Below are the code and all the weights of a small trained network. Each question names an input and a class and asks about switching units off, where a switched-off unit gives its printed mean instead of its output.

import numpy as np


def w(rows, s, z=0):
    codes = np.array(rows[::2]) - 128.0
    scale = np.full(codes.shape[1], s)
    scale[-1] = z or s
    return codes * scale


def norm(h):
    return h / np.sqrt((h * h).mean(-1, keepdims=True) + 1e-5)


def f(y):
    return np.maximum(y, 0)


def log_softmax(a):
    a = a - a.max(-1, keepdims=True)
    return a - np.log(np.exp(a).sum(-1, keepdims=True))


def net(x, mask):
    res = np.array(x, float).reshape(1, 8) / 4 @ E
    u = 0
    for l in range(3):
        y = f(norm(res) @ A[l][:, :-1].T + A[l][:, -1])
        res = res + np.where(mask[u : u + 9], y, B[l][:, -1]) @ B[l][:, :-1]
        u += 9
    return log_softmax(norm(res)[-1] @ U[:, :-1].T + U[:, -1])


A, B = {}, {}
E = w([
[145,123,127,116,122,146,127],'x0',
[121,131,128,130,129,122,129],'x1',
[130,127,127,130,129,130,126],'x2',
[119,15,36,119,141,114,228],'x3',
[77,180,136,138,199,254,201],'x4',
[123,131,129,126,126,124,130],'x5',
[149,147,72,32,244,99,83],'x6',
[135,124,126,126,126,136,125],'x7',
],0.0076)
A[0] = w([
[124,71,95,129,111,93,136,69],'L0N1',
[166,138,93,76,74,114,124,37],'L0N2',
[158,83,183,127,93,75,118,1],'L0N3',
[161,131,175,199,60,151,223,4],'L0N4',
[67,192,126,128,193,237,177,52],'L0N5',
[134,215,169,116,155,149,81,46],'L0N6',
[106,189,143,148,124,150,97,29],'L0N7',
[123,134,142,52,255,112,116,35],'L0N8',
[123,97,127,154,157,134,182,70],'L0N9',
],0.0086,0.0034)
B[0] = w([
[121,129,218,83,150,98,141,176],'L0N1',
[123,137,122,178,148,86,119,151],'L0N2',
[180,229,77,101,59,115,143,177],'L0N3',
[15,172,63,95,120,176,55,205],'L0N4',
[226,184,115,242,146,72,212,253],'L0N5',
[143,2,175,95,147,124,128,211],'L0N6',
[141,35,210,117,130,124,119,171],'L0N7',
[46,157,13,116,25,216,50,214],'L0N8',
[143,97,199,59,158,132,136,164],'L0N9',
],0.007,0.0066)
A[1] = w([
[116,168,93,52,143,69,86,86],'L1N1',
[156,93,177,100,61,105,170,53],'L1N2',
[117,92,53,70,135,157,253,76],'L1N3',
[53,129,179,228,65,150,159,80],'L1N4',
[164,182,205,79,183,155,74,81],'L1N5',
[135,110,106,93,245,52,83,61],'L1N6',
[46,150,96,155,84,184,83,19],'L1N7',
[106,50,138,98,164,126,184,3],'L1N8',
[90,132,102,159,58,177,141,29],'L1N9',
],0.0061,0.0039)
B[1] = w([
[127,164,121,147,122,150,186,212],'L1N1',
[83,165,99,163,186,138,117,185],'L1N2',
[153,34,217,136,130,127,103,247],'L1N3',
[115,133,39,2,96,201,72,252],'L1N4',
[109,18,159,166,143,72,99,192],'L1N5',
[92,184,102,139,104,165,144,175],'L1N6',
[111,138,98,71,78,135,114,193],'L1N7',
[102,98,216,148,183,70,85,152],'L1N8',
[73,160,109,65,99,154,80,176],'L1N9',
],0.007,0.0032)
A[2] = w([
[183,113,85,77,87,57,85,135],'L2N1',
[88,163,158,152,228,212,254,32],'L2N2',
[227,177,113,127,94,46,149,4],'L2N3',
[177,157,92,134,95,18,142,52],'L2N4',
[55,140,67,121,108,167,81,85],'L2N5',
[106,137,255,161,78,127,67,86],'L2N6',
[183,153,34,83,244,133,90,73],'L2N7',
[86,13,175,112,117,105,177,7],'L2N8',
[112,73,64,123,171,119,201,145],'L2N9',
],0.009,0.0039)
B[2] = w([
[168,186,134,177,151,209,224,253],'L2N1',
[218,194,92,171,92,40,157,233],'L2N2',
[164,183,69,216,169,127,215,190],'L2N3',
[156,184,126,215,119,162,183,206],'L2N4',
[55,101,114,63,71,102,111,237],'L2N5',
[104,17,118,66,254,90,148,230],'L2N6',
[37,106,140,106,6,148,127,195],'L2N7',
[160,70,193,109,238,121,8,187],'L2N8',
[113,123,222,95,166,99,44,205],'L2N9',
],0.0073,0.0059)
U = w([
[55,134,91,39,4,165,107,250],'0',
[222,211,120,207,121,114,234,94],'1',
[150,18,240,73,239,110,79,24],'2',
],0.012,0.0013)

Each question gives the input, the list of numbers given to net, and the class t.
The units are the neurons (one row each of A and B). Each row of codes is followed by its name. A weight is (code - 128) times the scale printed after its matrix; where a second scale follows, it is the last column's (A, B and U).
mask holds one flag per neuron, layer by layer. A switched-off neuron (its flag False) gives its mean, the last column of its row in B, instead of its output. The means were averaged over made-up inputs and are rounded, as every weight is.
A unit's drop is (log p(t) with every unit on - log p(t) with that unit switched off) / (log p(t) with every unit on - log p(t) with every unit switched off).
The circuit of an input: a set's keep is (log p(t) with only the set's units on - log p(t) with every unit switched off) / (log p(t) with every unit on - log p(t) with every unit switched off). Starting from the 12 units with the biggest drops (on a tie, the unit counted first), units are removed one at a time, each time the one whose removal leaves the highest keep (on an exact tie, the one counted first), for as long as the keep stays at least 0.8.
units of the circuit, in order: the units of the circuit, biggest drop first
most important unit: the unit with the biggest drop
k most important neurons: the k neurons with the biggest drops, biggest first
k most important neurons of layer l: the k neurons of layer l with the biggest drops, biggest first
drop of u: that unit's drop, to one decimal
input [7,-8,6,5,-5,-2,4,-4], class 1: units of the circuit, in order	[L2N1]
input [0,-6,6,-2,-2,-4,1,4], class 1: 3 most important neurons	[L1N3, L0N3, L0N1]
input [8,-6,-1,6,-7,7,-6,-1], class 1: 3 most important neurons	[L0N8, L0N3, L2N1]
input [8,0,-3,5,6,3,-6,-1], class 0: 4 most important neurons	[L0N4, L1N4, L1N9, L2N1]
input [-1,-4,3,-4,-5,5,-4,6], class 1: 2 most important neurons	[L0N3, L0N8]
input [-6,-4,-8,-1,6,7,-6,3], class 0: 2 most important neurons	[L0N4, L1N4]
input [7,6,2,7,6,8,-6,1], class 2: 3 most important neurons	[L1N3, L0N9, L0N8]
input [2,3,-4,2,-5,3,5,-5], class 0: 3 most important neurons	[L0N5, L0N8, L2N7]
input [2,-8,-2,-7,-2,7,-6,-3], class 2: 3 most important neurons	[L2N6, L0N8, L0N7]
input [-6,-2,-7,6,2,-5,-6,2], class 0: 4 most important neurons of layer 1	[L1N4, L1N9, L1N7, L1N5]
input [6,0,-4,-3,-7,7,6,2], class 1: 2 most important neurons	[L0N4, L2N1]
input [-5,3,-4,4,5,-4,-5,-7], class 0: 2 most important neurons	[L0N4, L1N4]
input [-4,-6,-6,-8,2,3,-7,-7], class 2: 4 most important neurons	[L2N6, L0N8, L0N7, L0N6]
input [4,5,-5,0,-4,4,3,4], class 1: most important unit	L0N4
input [-8,7,7,-3,2,-1,0,2], class 2: 2 most important neurons	[L0N7, L0N6]
input [4,-4,5,-7,3,1,8,-2], class 0: 2 most important neurons	[L0N8, L2N7]
input [-8,-1,8,-3,1,8,4,-5], class 0: drop of L0N8	4.1
input [7,-4,4,7,-5,-3,1,5], class 2: drop of L0N5	0.8
